Below are the code and all the weights of a small trained network. Each question names an input and a target symbol and asks about switching units off, where a switched-off unit gives its printed mean instead of its output.

import numpy as np


def w(rows, s, z=0):
    codes = np.array(rows[::2]) - 128.0
    scale = np.full(codes.shape[1], s)
    scale[-1] = z or s
    return codes * scale


def norm(h):
    return h / np.sqrt((h * h).mean(-1, keepdims=True) + 1e-5)


def f(y):
    return y / 2 * (1 + np.tanh(0.7978845608 * (y + 0.044715 * y**3)))


def softmax(a):
    e = np.exp(a - a.max(-1, keepdims=True))
    return e / e.sum(-1, keepdims=True)


def log_softmax(a):
    a = a - a.max(-1, keepdims=True)
    return a - np.log(np.exp(a).sum(-1, keepdims=True))


def net(x, mask):
    ids = ['ελμξπτ'.index(c) for c in x.split()]
    T = len(ids)
    res = E[ids] + P[:T]
    u = 0
    for l in range(2):
        q, k, v = (norm(res) @ M[l].T for M in (Q, K, V))
        z = softmax(np.where(np.tri(T) > 0, q @ k.T / 3**0.5, -1e9)) @ v
        res = res + np.where(mask[u], z, O[l][:, -1]) @ O[l][:, :-1]
        u += 1
        y = f(norm(res) @ A[l][:, :-1].T + A[l][:, -1])
        res = res + np.where(mask[u : u + 4], y, B[l][:, -1]) @ B[l][:, :-1]
        u += 4
    return log_softmax(norm(res)[-1] @ U[:, :-1].T + U[:, -1])


Q, K, V, O, A, B = {}, {}, {}, {}, {}, {}
E = w([
[29,149,6,223,58,100],'ε',
[116,167,128,102,146,36],'λ',
[233,196,204,171,209,215],'μ',
[228,36,123,155,118,87],'ξ',
[69,132,98,65,150,48],'π',
[150,184,100,75,135,62],'τ',
],0.011)
P = w([
[107,93,124,136,142,139],'0',
[252,160,36,171,103,89],'1',
[137,97,154,135,132,106],'2',
[96,119,100,119,147,154],'3',
[171,136,43,178,151,94],'4',
[150,117,169,126,111,112],'5',
[96,125,99,111,152,157],'6',
[144,136,62,180,168,82],'7',
[154,134,182,117,93,121],'8',
[90,124,99,100,150,159],'9',
[130,144,56,186,179,66],'10',
[167,153,183,118,82,131],'11',
[85,128,103,100,141,157],'12',
],0.019)
Q[0] = w([
[101,8,118,137,219,65],'0.h1',
[11,160,62,70,254,248],'0.h1',
[30,128,70,196,158,230],'0.h1',
],0.0081)
K[0] = w([
[106,52,6,132,191,108],'0.h1',
[147,154,79,146,212,187],'0.h1',
[145,161,184,158,201,148],'0.h1',
],0.011)
V[0] = w([
[220,155,145,254,189,165],'0.h1',
[113,36,113,177,24,91],'0.h1',
[144,215,187,226,144,100],'0.h1',
],0.0054)
O[0] = w([
[47,96,180,84,160,194,251],'0.h1',
[139,237,2,49,142,171,102],'0.h1',
[184,61,48,198,192,84,203],'0.h1',
],0.0092,0.0025)
A[0] = w([
[16,184,135,156,34,177,127],'0.n1',
[94,70,115,247,17,255,253],'0.n2',
[207,151,74,237,239,135,36],'0.n3',
[243,214,122,137,131,84,189],'0.n4',
],0.0074,0.0019)
B[0] = w([
[197,73,211,73,107,155,167],'0.n1',
[121,226,117,92,254,141,220],'0.n2',
[143,181,13,190,71,88,225],'0.n3',
[89,72,106,59,191,145,254],'0.n4',
],0.0096,0.0057)
Q[1] = w([
[70,69,190,171,43,172],'1.h1',
[254,135,100,221,51,86],'1.h1',
[93,170,187,40,142,174],'1.h1',
],0.0082)
K[1] = w([
[93,117,100,226,64,156],'1.h1',
[14,163,122,165,116,2],'1.h1',
[216,87,80,111,113,58],'1.h1',
],0.0095)
V[1] = w([
[176,178,164,236,111,144],'1.h1',
[55,252,198,116,75,70],'1.h1',
[213,1,99,149,61,155],'1.h1',
],0.0073)
O[1] = w([
[105,131,154,50,254,111,1],'1.h1',
[224,211,106,54,105,62,45],'1.h1',
[140,173,72,118,58,202,51],'1.h1',
],0.0084,0.0059)
A[1] = w([
[188,128,32,70,155,136,132],'1.n1',
[254,191,186,113,31,87,4],'1.n2',
[115,58,158,61,48,58,76],'1.n3',
[144,10,180,55,138,147,203],'1.n4',
],0.0081,0.003)
B[1] = w([
[180,90,2,50,154,86,253],'1.n1',
[80,135,226,98,123,149,154],'1.n2',
[147,204,138,158,115,140,178],'1.n3',
[91,136,229,166,152,144,227],'1.n4',
],0.0086,0.0035)
U = w([
[147,109,54,50,160,112,149],'ε',
[139,96,109,205,134,12,52],'λ',
[113,105,190,107,209,111,255],'μ',
[82,77,114,104,80,183,68],'ξ',
[157,151,182,58,98,83,187],'π',
[145,139,175,171,88,87,43],'τ',
],0.011,0.0034)

Each question gives the input, a string of symbols that net reads in full, and the target symbol t.
The units are the heads (3 rows each of Q, K, V and O) and the neurons (one row each of A and B). Each row of codes is followed by its name. A weight is (code - 128) times the scale printed after its matrix; where a second scale follows, it is the last column's (O, A, B and U).
mask holds one flag per unit, layer by layer, with each layer's heads first. A switched-off unit (its flag False) gives its mean, the last column of its rows in O or B, instead of its output. The means were averaged over made-up inputs and are rounded, as every weight is.
A unit's drop is (log p(t) with every unit on - log p(t) with that unit switched off) / (log p(t) with every unit on - log p(t) with every unit switched off).
The circuit of an input: a set's keep is (log p(t) with only the set's units on - log p(t) with every unit switched off) / (log p(t) with every unit on - log p(t) with every unit switched off). Starting from all 10 units, units are removed one at a time, each time the one whose removal leaves the highest keep (on an exact tie, the one counted first), for as long as the keep stays at least 0.8.
circuit, biggest first: the units of the circuit, biggest drop first
most important unit: the unit with the biggest drop
top k neurons: the k neurons with the biggest drops, biggest first
k most important neurons of layer l: the k neurons of layer l with the biggest drops, biggest first
input μ ε ε π μ ξ ε ε ε ε ε ξ, target ε: circuit, biggest first	[0.h1]
input ε ε ξ ε μ τ ε ξ μ π π ξ, target μ: top 2 neurons	[1.n4; 0.n3]
input μ τ ξ μ μ λ μ ε μ π ε λ, target μ: circuit, biggest first	[0.n4; 1.h1]
input π λ ε τ ε ξ μ μ λ ε π λ, target λ: 3 most important neurons of layer 0	[0.n4; 0.n1; 0.n2]
input ξ π μ, target ξ: circuit, biggest first	[0.n2; 1.h1]
input ε ε τ π ε ε μ ε μ ε μ λ, target μ: 3 most important neurons of layer 0	[0.n4; 0.n3; 0.n2]
input π ξ μ, target π: 3 most important neurons of layer 0	[0.n3; 0.n2; 0.n4]
input μ τ μ μ ε ξ ε λ π λ, target ξ: circuit, biggest first	[1.h1; 0.n3]
input ε π τ ξ μ π ε μ ε ξ ε ξ, target ε: circuit, biggest first	[0.h1; 0.n4]
input ξ ε π π τ μ π μ ε ε ε ε, target ε: circuit, biggest first	[0.n2; 0.h1]
input π ε ε ξ ε ε ξ τ τ, target ε: 2 most important neurons of layer 0	[0.n4; 0.n1]
input ξ μ ε, target ξ: circuit, biggest first	[0.h1; 0.n1]
input ξ τ ε ε ξ ξ ε ξ μ, target ξ: 2 most important neurons of layer 0	[0.n2; 0.n4]
input π π μ λ λ ε ε λ ε π, target μ: most important unit	0.n3
input ε ε π ε ξ π μ μ ε, target π: circuit, biggest first	[1.h1; 0.n1; 0.h1; 1.n2]
input ε π ε ε μ τ τ ξ ε, target τ: circuit, biggest first	[0.h1; 0.n3; 1.n1; 0.n1]
input ε μ μ, target ε: circuit, biggest first	[0.h1; 0.n3; 1.n1]
input τ λ τ ξ ε λ, target τ: circuit, biggest first	[0.n2; 1.n3]
input μ ε ε π τ τ μ λ λ ε ε τ, target λ: top 2 neurons	[0.n4; 0.n1]
input ε π ξ μ λ ε λ μ μ, target ε: top 3 neurons	[0.n3; 0.n4; 0.n1]
input ε μ μ ξ, target ξ: top 2 neurons	[0.n2; 0.n3]
